Below is a small trained network, with its code and all its weights. Each question gives an input and a class and asks what happens when units are switched off, that is, made to give their printed mean instead of their output.

import numpy as np


def w(rows, s, z=0):
    codes = np.array(rows[::2]) - 128.0
    scale = np.full(codes.shape[1], s)
    scale[-1] = z or s
    return codes * scale


def f(y):
    return y / 2 * (1 + np.tanh(0.7978845608 * (y + 0.044715 * y**3)))


def log_softmax(a):
    a = a - a.max(-1, keepdims=True)
    return a - np.log(np.exp(a).sum(-1, keepdims=True))


def net(x, mask):
    res = np.array(x, float).reshape(1, 5) / 4 @ E
    y = f(res @ A[0][:, :-1].T + A[0][:, -1])
    res = res + np.where(mask, y, B[0][:, -1]) @ B[0][:, :-1]
    return log_softmax(res[-1] @ U[:, :-1].T + U[:, -1])


A, B = {}, {}
E = w([
[46,211,75,126,110,197,107,130],'x0',
[113,129,177,137,2,111,157,147],'x1',
[70,81,233,118,153,188,19,77],'x2',
[238,171,134,123,96,222,106,61],'x3',
[119,32,31,136,84,155,102,91],'x4',
],0.0072)
A[0] = w([
[134,125,107,124,195,137,121,129,56],'neuron 0',
[61,197,81,127,117,170,110,128,66],'neuron 1',
[179,148,133,122,128,175,115,115,48],'neuron 2',
[109,54,95,129,107,171,87,101,79],'neuron 3',
[104,151,117,127,128,148,127,130,61],'neuron 4',
[185,146,174,126,116,206,77,84,92],'neuron 5',
[101,128,201,125,7,132,120,128,99],'neuron 6',
[141,138,99,133,110,104,144,141,54],'neuron 7',
[6,94,142,126,175,57,125,155,43],'neuron 8',
[67,197,117,118,122,184,100,118,86],'neuron 9',
[136,131,112,125,239,153,89,105,144],'neuron 10',
[172,181,49,125,137,96,177,153,33],'neuron 11',
[222,42,195,120,157,79,122,121,39],'neuron 12',
[68,77,232,124,159,192,54,97,10],'neuron 13',
[134,40,50,117,92,147,113,105,36],'neuron 14',
[206,170,107,130,108,151,144,114,101],'neuron 15',
[141,233,237,121,185,112,142,138,51],'neuron 16',
[128,185,185,119,153,122,123,143,58],'neuron 17',
],0.021,0.012)
B[0] = w([
[111,133,142,174,4,29,191,125,146],'neuron 0',
[139,66,176,187,154,140,141,121,188],'neuron 1',
[121,58,67,142,77,77,139,147,159],'neuron 2',
[130,173,73,190,115,143,87,133,195],'neuron 3',
[92,55,131,213,29,43,120,96,131],'neuron 4',
[124,68,51,67,143,130,154,151,227],'neuron 5',
[129,204,177,104,96,130,228,151,229],'neuron 6',
[121,134,131,125,87,50,110,84,142],'neuron 7',
[132,46,28,69,135,145,162,162,212],'neuron 8',
[134,73,194,183,155,141,131,114,196],'neuron 9',
[130,209,180,101,99,146,226,153,211],'neuron 10',
[129,158,165,59,147,70,71,73,192],'neuron 11',
[127,46,213,202,157,146,142,111,200],'neuron 12',
[129,151,169,54,151,46,44,66,252],'neuron 13',
[130,183,79,201,131,157,94,135,187],'neuron 14',
[117,91,78,74,140,115,142,145,186],'neuron 15',
[129,183,60,205,127,175,82,129,224],'neuron 16',
[129,151,89,181,94,111,87,131,167],'neuron 17',
],0.036,0.017)
U = w([
[139,132,138,103,148,99,91,104,174],'0',
[135,85,88,111,134,126,137,153,104],'1',
[141,156,100,175,125,147,96,137,119],'2',
[141,78,172,173,153,136,132,123,128],'3',
[138,155,149,126,93,120,174,145,65],'4',
[149,148,164,64,215,251,107,189,254],'5',
[104,104,163,104,88,184,73,157,87],'6',
[103,107,168,105,99,178,67,178,83],'7',
],0.012,0.011)

Each question gives the input, the list of numbers given to net, and the class t.
The units are the neurons (one row each of A and B). Each row of codes is followed by its name. A weight is (code - 128) times the scale printed after its matrix; where a second scale follows, it is the last column's (A, B and U).
mask holds one flag per neuron, in row order. A switched-off neuron (its flag False) gives its mean, the last column of its row in B, instead of its output. The means were averaged over made-up inputs and are rounded, as every weight is.
A unit's drop is (log p(t) with every unit on - log p(t) with that unit switched off) / (log p(t) with every unit on - log p(t) with every unit switched off).
The circuit of an input: a set's keep is (log p(t) with only the set's units on - log p(t) with every unit switched off) / (log p(t) with every unit on - log p(t) with every unit switched off). Starting from the 12 units with the biggest drops (on a tie, the unit counted first), units are removed one at a time, each time the one whose removal leaves the highest keep (on an exact tie, the one counted first), for as long as the keep stays at least 0.8.
units of the circuit, in order: the units of the circuit, biggest drop first
most important unit: the unit with the biggest drop
k most important neurons: the k neurons with the biggest drops, biggest first
drop of u: that unit's drop, to one decimal
input [3,3,7,-8,-4], class 1: 2 most important neurons	[neuron 8; neuron 11]
input [8,-6,-4,-3,-4], class 3: units of the circuit, in order	[neuron 1]
input [6,2,-3,1,6], class 2: 2 most important neurons	[neuron 14; neuron 12]
input [8,-7,0,2,5], class 3: 2 most important neurons	[neuron 1; neuron 9]
input [0,8,7,-6,5], class 4: 2 most important neurons	[neuron 6; neuron 11]
input [-3,-1,-3,3,1], class 5: units of the circuit, in order	[neuron 0; neuron 2]
input [-3,-5,-7,-5,7], class 0: 2 most important neurons	[neuron 11; neuron 16]
input [-3,-8,7,-7,2], class 4: 3 most important neurons	[neuron 10; neuron 0; neuron 5]
input [6,-8,0,8,6], class 1: 4 most important neurons	[neuron 5; neuron 6; neuron 15; neuron 2]
input [5,-2,2,-3,6], class 2: 3 most important neurons	[neuron 3; neuron 14; neuron 12]
input [0,-7,-1,7,-2], class 1: 3 most important neurons	[neuron 5; neuron 6; neuron 15]
input [6,-8,-4,3,8], class 2: 3 most important neurons	[neuron 14; neuron 6; neuron 3]
input [7,5,-2,3,7], class 2: 4 most important neurons	[neuron 14; neuron 3; neuron 12; neuron 13]
input [-3,-8,0,6,-2], class 4: units of the circuit, in order	[neuron 10]
input [2,-6,5,2,0], class 4: 2 most important neurons	[neuron 10; neuron 0]
input [-4,6,-6,-6,-5], class 0: 4 most important neurons	[neuron 11; neuron 10; neuron 5; neuron 7]
input [-8,-1,7,-4,-8], class 2: 3 most important neurons	[neuron 16; neuron 17; neuron 9]
input [6,-7,-5,-2,3], class 4: 4 most important neurons	[neuron 10; neuron 13; neuron 12; neuron 0]
input [3,4,4,-8,-3], class 1: drop of neuron 8	6.8
input [-4,-5,-5,7,-7], class 1: most important unit	neuron 15
input [2,3,3,7,-5], class 1: drop of neuron 5	2.6
input [8,-6,-7,-3,0], class 3: drop of neuron 1	1.9
input [5,8,5,-6,1], class 4: drop of neuron 5	0.4
